Below is a small trained network, with its code and all its weights. Each question gives an input and a target symbol and asks what happens when units are switched off, that is, made to give their printed mean instead of their output.

import numpy as np


def w(rows, s, z=0):
    codes = np.array(rows[::2]) - 128.0
    scale = np.full(codes.shape[1], s)
    scale[-1] = z or s
    return codes * scale


def norm(h):
    return h / np.sqrt((h * h).mean(-1, keepdims=True) + 1e-5)


def softmax(a):
    e = np.exp(a - a.max(-1, keepdims=True))
    return e / e.sum(-1, keepdims=True)


def log_softmax(a):
    a = a - a.max(-1, keepdims=True)
    return a - np.log(np.exp(a).sum(-1, keepdims=True))


def net(x, mask):
    ids = ['βγζπσφψω'.index(c) for c in x.split()]
    T = len(ids)
    res = E[ids] + P[:T]
    u = 0
    for l in range(2):
        r = norm(res)
        for j in range(3):
            rows = slice(2 * j, 2 * j + 2)
            q, k, v = (r @ M[l][rows].T for M in (Q, K, V))
            z = softmax(np.where(np.tri(T) > 0, q @ k.T / 2**0.5, -1e9)) @ v
            o = O[l][rows]
            res = res + np.where(mask[u + j], z, o[:, -1]) @ o[:, :-1]
        u += 3
    return log_softmax(norm(res)[-1] @ U[:, :-1].T + U[:, -1])


Q, K, V, O = {}, {}, {}, {}
E = w([
[137,168,75,153],'β',
[184,105,111,68],'γ',
[117,104,250,80],'ζ',
[56,113,83,108],'π',
[59,175,61,148],'σ',
[123,75,87,89],'φ',
[140,108,99,87],'ψ',
[141,129,70,115],'ω',
],0.022)
P = w([
[132,2,77,195],'0',
[146,85,99,161],'1',
[140,106,101,140],'2',
[130,130,99,140],'3',
[107,163,98,135],'4',
[111,171,97,126],'5',
[93,179,96,118],'6',
[107,180,106,114],'7',
[86,195,91,84],'8',
],0.0097)
Q[0] = w([
[16,69,208,170],'L0H0',
[155,127,182,148],'L0H0',
[85,1,127,88],'L0H1',
[84,114,173,41],'L0H1',
[100,75,91,92],'L0H2',
[88,104,175,147],'L0H2',
],0.0094)
K[0] = w([
[142,191,8,67],'L0H0',
[81,111,64,101],'L0H0',
[94,111,195,125],'L0H1',
[134,143,165,186],'L0H1',
[151,162,130,132],'L0H2',
[169,178,102,122],'L0H2',
],0.014)
V[0] = w([
[58,94,203,145],'L0H0',
[143,120,64,79],'L0H0',
[96,124,176,134],'L0H1',
[113,82,46,172],'L0H1',
[71,128,229,45],'L0H2',
[164,255,42,42],'L0H2',
],0.008)
O[0] = w([
[163,76,127,161,79],'L0H0',
[139,168,3,101,253],'L0H0',
[254,124,161,111,45],'L0H1',
[41,91,54,191,243],'L0H1',
[134,206,200,45,15],'L0H2',
[251,144,139,55,204],'L0H2',
],0.0076,0.0034)
Q[1] = w([
[107,132,158,97],'L1H0',
[199,183,148,99],'L1H0',
[142,116,88,60],'L1H1',
[77,136,121,107],'L1H1',
[106,167,249,109],'L1H2',
[109,156,99,152],'L1H2',
],0.017)
K[1] = w([
[99,138,224,157],'L1H0',
[182,89,236,164],'L1H0',
[203,103,166,167],'L1H1',
[177,150,122,130],'L1H1',
[1,84,14,166],'L1H2',
[158,77,81,78],'L1H2',
],0.0093)
V[1] = w([
[77,100,103,171],'L1H0',
[161,128,75,121],'L1H0',
[141,88,248,85],'L1H1',
[174,115,111,160],'L1H1',
[201,116,118,127],'L1H2',
[159,100,189,136],'L1H2',
],0.014)
O[1] = w([
[148,240,125,103,164],'L1H0',
[183,211,227,130,191],'L1H0',
[147,168,70,87,1],'L1H1',
[208,107,210,72,152],'L1H1',
[83,120,135,255,157],'L1H2',
[240,87,157,175,61],'L1H2',
],0.0079,0.0098)
U = w([
[138,105,120,136,69],'β',
[121,139,178,187,68],'γ',
[159,155,114,174,2],'ζ',
[123,119,145,130,30],'π',
[157,115,111,125,68],'σ',
[34,106,39,165,210],'φ',
[86,205,116,50,212],'ψ',
[53,67,250,133,191],'ω',
],0.012,0.0051)

Each question gives the input, a string of symbols that net reads in full, and the target symbol t.
The units are the heads (2 rows each of Q, K, V and O). Each row of codes is followed by its name. A weight is (code - 128) times the scale printed after its matrix; where a second scale follows, it is the last column's (O and U).
mask holds one flag per head, layer by layer. A switched-off head (its flag False) gives its mean, the last column of its rows in O, instead of its output. The means were averaged over made-up inputs and are rounded, as every weight is.
A unit's drop is (log p(t) with every unit on - log p(t) with that unit switched off) / (log p(t) with every unit on - log p(t) with every unit switched off).
The circuit of an input: a set's keep is (log p(t) with only the set's units on - log p(t) with every unit switched off) / (log p(t) with every unit on - log p(t) with every unit switched off). Starting from all 6 units, units are removed one at a time, each time the one whose removal leaves the highest keep (on an exact tie, the one counted first), for as long as the keep stays at least 0.8.
circuit, biggest first: the units of the circuit, biggest drop first
heads that matter: for each layer, one digit per head in row order, 1 if its drop is at least 0.15 and else 0, layers parted by /
drop of u: that unit's drop, to one decimal
input ψ β γ, target φ: circuit, biggest first => [L0H1; L1H2]
input γ ψ γ, target ψ: circuit, biggest first => [L0H0; L1H0; L0H1]
input ψ γ ω γ ζ γ, target ω: circuit, biggest first => [L0H0]
input γ ψ ψ, target ψ: heads that matter => 101 / 101
input φ γ γ β γ γ ψ φ, target ψ: heads that matter => 101 / 100
input ψ φ γ, target φ: heads that matter => 011 / 010
input π ζ ω, target ζ: heads that matter => 110 / 101
input γ σ ζ ω ω ω ψ β, target γ: heads that matter => 100 / 001
input σ σ γ ζ σ β, target γ: circuit, biggest first => [L0H0; L1H2]
input ζ ψ ψ ψ γ γ, target σ: circuit, biggest first => [L0H0; L1H1; L1H2]
input ω ζ β γ π, target ψ: drop of L1H0 => 0.2
input ζ ψ γ γ ψ, target σ: drop of L0H1 => 0.2
input π σ ζ ζ π ζ, target ψ: drop of L1H2 => 0.7
input β ζ ζ γ ζ ζ, target ψ: circuit, biggest first => [L1H1]
input ζ γ ω ψ γ γ γ ψ, target σ: drop of L1H0 => 0.1
